Below is a small trained network, with its code and all its weights. Each question gives an input and a class and asks what happens when units are switched off, that is, made to give their printed mean instead of their output.

import numpy as np


def w(rows, s, z=0):
    codes = np.array(rows[::2]) - 128.0
    scale = np.full(codes.shape[1], s)
    scale[-1] = z or s
    return codes * scale


def f(y):
    return np.maximum(y, 0)


def log_softmax(a):
    a = a - a.max(-1, keepdims=True)
    return a - np.log(np.exp(a).sum(-1, keepdims=True))


def net(x, mask):
    res = np.array(x, float).reshape(1, 5) / 4 @ E
    y = f(res @ A[0][:, :-1].T + A[0][:, -1])
    res = res + np.where(mask, y, B[0][:, -1]) @ B[0][:, :-1]
    return log_softmax(res[-1] @ U[:, :-1].T + U[:, -1])


A, B = {}, {}
E = w([
[71,217,141,199,152,200,100],'x0',
[190,104,150,218,196,129,138],'x1',
[60,57,121,190,108,81,24],'x2',
[120,98,93,94,174,189,124],'x3',
[81,115,255,84,202,142,168],'x4',
],0.0093)
A[0] = w([
[91,115,200,138,127,110,166,30],'n0',
[101,156,126,139,116,191,146,142],'n1',
[149,143,34,143,140,141,106,23],'n2',
[163,169,88,131,75,98,91,74],'n3',
[148,181,35,167,89,129,77,80],'n4',
[89,173,145,172,104,129,104,201],'n5',
[222,140,104,172,190,119,123,62],'n6',
[59,123,129,96,78,107,118,119],'n7',
[100,201,123,36,61,150,102,102],'n8',
[87,88,36,140,176,117,50,138],'n9',
[177,130,112,78,143,180,206,193],'n10',
[73,173,134,164,151,100,94,158],'n11',
[147,98,100,1,69,91,139,166],'n12',
[174,186,128,131,82,133,204,209],'n13',
[97,174,178,61,118,124,150,1],'n14',
[136,66,197,184,103,129,47,191],'n15',
[112,200,169,166,101,139,88,30],'n16',
[118,191,119,116,133,201,85,141],'n17',
[193,128,193,128,53,87,128,116],'n18',
[194,115,86,122,77,136,102,54],'n19',
[212,131,166,189,154,158,77,103],'n20',
[62,107,109,64,94,145,85,54],'n21',
[128,30,162,129,82,69,135,204],'n22',
[186,112,109,85,106,74,162,109],'n23',
[93,73,147,177,101,140,75,194],'n24',
[153,59,100,76,159,168,91,118],'n25',
[206,173,149,139,133,180,178,196],'n26',
[65,146,207,135,137,88,188,17],'n27',
[95,138,56,173,110,69,211,84],'n28',
[167,73,130,141,137,141,153,174],'n29',
[28,136,83,103,52,93,196,58],'n30',
[206,100,132,178,177,104,138,133],'n31',
[122,205,173,152,89,53,141,154],'n32',
[155,159,57,130,150,99,117,50],'n33',
[77,95,176,67,180,161,123,76],'n34',
[155,168,68,93,76,152,75,58],'n35',
[102,195,124,184,117,137,110,51],'n36',
[55,75,200,142,125,111,141,106],'n37',
[133,190,124,51,96,138,109,92],'n38',
],0.0097,0.0037)
B[0] = w([
[238,118,168,110,79,62,141,173],'n0',
[170,145,99,116,207,162,125,183],'n1',
[180,168,213,85,112,64,149,180],'n2',
[168,123,195,99,92,134,131,190],'n3',
[217,185,185,95,111,107,140,225],'n4',
[123,131,70,113,182,136,102,209],'n5',
[95,77,164,196,117,62,173,194],'n6',
[83,69,111,173,123,81,164,196],'n7',
[51,48,120,177,146,28,175,209],'n8',
[109,143,121,75,71,183,121,230],'n9',
[88,142,113,63,82,201,98,227],'n10',
[140,167,73,111,176,154,99,204],'n11',
[122,110,60,130,176,102,92,254],'n12',
[55,129,63,131,53,241,85,214],'n13',
[138,110,176,135,122,152,140,179],'n14',
[64,156,109,147,60,180,167,243],'n15',
[166,107,137,150,188,82,110,182],'n16',
[133,139,96,123,214,97,87,201],'n17',
[111,215,107,128,219,130,47,189],'n18',
[161,154,199,79,148,120,124,185],'n19',
[93,84,103,172,139,32,198,201],'n20',
[91,52,109,190,144,112,147,189],'n21',
[115,163,80,90,172,194,85,243],'n22',
[145,107,128,113,189,145,94,207],'n23',
[96,116,98,111,74,171,130,233],'n24',
[137,170,83,78,178,137,67,180],'n25',
[93,146,72,170,43,164,123,222],'n26',
[194,119,191,87,83,90,131,189],'n27',
[181,126,157,77,62,84,168,168],'n28',
[99,161,81,151,205,77,115,180],'n29',
[103,85,127,190,152,66,200,195],'n30',
[49,65,115,189,142,78,175,205],'n31',
[69,254,43,89,165,121,104,193],'n32',
[171,123,191,66,92,87,144,164],'n33',
[195,174,213,55,72,50,145,205],'n34',
[178,115,207,85,122,98,185,186],'n35',
[180,92,139,126,166,111,66,188],'n36',
[172,134,176,30,65,131,123,206],'n37',
[99,31,103,169,127,123,170,179],'n38',
],0.0069,0.0089)
U = w([
[210,94,191,83,66,97,156,50],'0',
[68,1,114,216,134,76,219,93],'1',
[119,139,74,96,144,130,99,252],'2',
[93,102,75,116,58,190,109,124],'3',
[168,115,65,104,254,120,47,5],'4',
],0.009,0.005)

Each question gives the input, the list of numbers given to net, and the class t.
The units are the neurons (one row each of A and B). Each row of codes is followed by its name. A weight is (code - 128) times the scale printed after its matrix; where a second scale follows, it is the last column's (A, B and U).
mask holds one flag per neuron, in row order. A switched-off neuron (its flag False) gives its mean, the last column of its row in B, instead of its output. The means were averaged over made-up inputs and are rounded, as every weight is.
A unit's drop is (log p(t) with every unit on - log p(t) with that unit switched off) / (log p(t) with every unit on - log p(t) with every unit switched off).
The circuit of an input: a set's keep is (log p(t) with only the set's units on - log p(t) with every unit switched off) / (log p(t) with every unit on - log p(t) with every unit switched off). Starting from the 12 units with the biggest drops (on a tie, the unit counted first), units are removed one at a time, each time the one whose removal leaves the highest keep (on an exact tie, the one counted first), for as long as the keep stays at least 0.8.
circuit, biggest first: the units of the circuit, biggest drop first
unit that matters most: the unit with the biggest drop
k most important neurons: the k neurons with the biggest drops, biggest first
drop of u: that unit's drop, to one decimal
input [-6,-1,3,-7,6], class 2: circuit, biggest first => n22
input [8,2,1,-6,-5], class 4: circuit, biggest first => n36, n16
input [-8,-6,0,-7,-6], class 4: 2 most important neurons => n12, n18
input [1,-3,-3,1,-2], class 1: circuit, biggest first => n8, n22
input [1,-5,5,-3,-4], class 1: 3 most important neurons => n30, n7, n21
input [-1,6,5,-7,2], class 2: 4 most important neurons => n22, n32, n8, n18
input [-5,3,8,-1,-4], class 3: circuit, biggest first => n15, n9
input [5,5,-6,-1,4], class 3: 3 most important neurons => n26, n13, n10
input [1,-8,-6,-5,5], class 1: 3 most important neurons => n8, n38, n30
input [7,5,6,0,-8], class 0: circuit, biggest first => n4, n2
input [-2,0,-7,-5,-4], class 3: 2 most important neurons => n13, n26
input [-3,-6,-5,-6,-3], class 1: 3 most important neurons => n8, n30, n38
input [-8,-5,2,-1,-2], class 4: circuit, biggest first => n12, n23
input [2,1,6,-1,3], class 3: 2 most important neurons => n15, n24
input [-3,-4,-6,3,-2], class 3: circuit, biggest first => n10, n13
input [3,-6,8,-5,8], class 0: unit that matters most => n37
input [-3,-2,-7,-3,4], class 3: circuit, biggest first => n13, n10
input [0,6,4,4,7], class 0: circuit, biggest first => n34, n37
input [0,-8,-8,-1,2], class 1: 2 most important neurons => n8, n38
input [3,8,6,-1,-4], class 1: circuit, biggest first => n20
input [0,-5,-2,2,5], class 0: 2 most important neurons => n34, n31
input [-5,8,-5,-7,-6], class 1: 3 most important neurons => n31, n6, n20
input [4,1,-8,4,6], class 3: 3 most important neurons => n26, n10, n13
input [4,7,-8,-1,4], class 3: 2 most important neurons => n10, n13
input [-8,-7,-6,-3,5], class 4: 4 most important neurons => n12, n18, n23, n15
input [4,-3,3,5,8], class 0: drop of n34 => 0.1
input [8,-5,6,5,-6], class 4: unit that matters most => n17
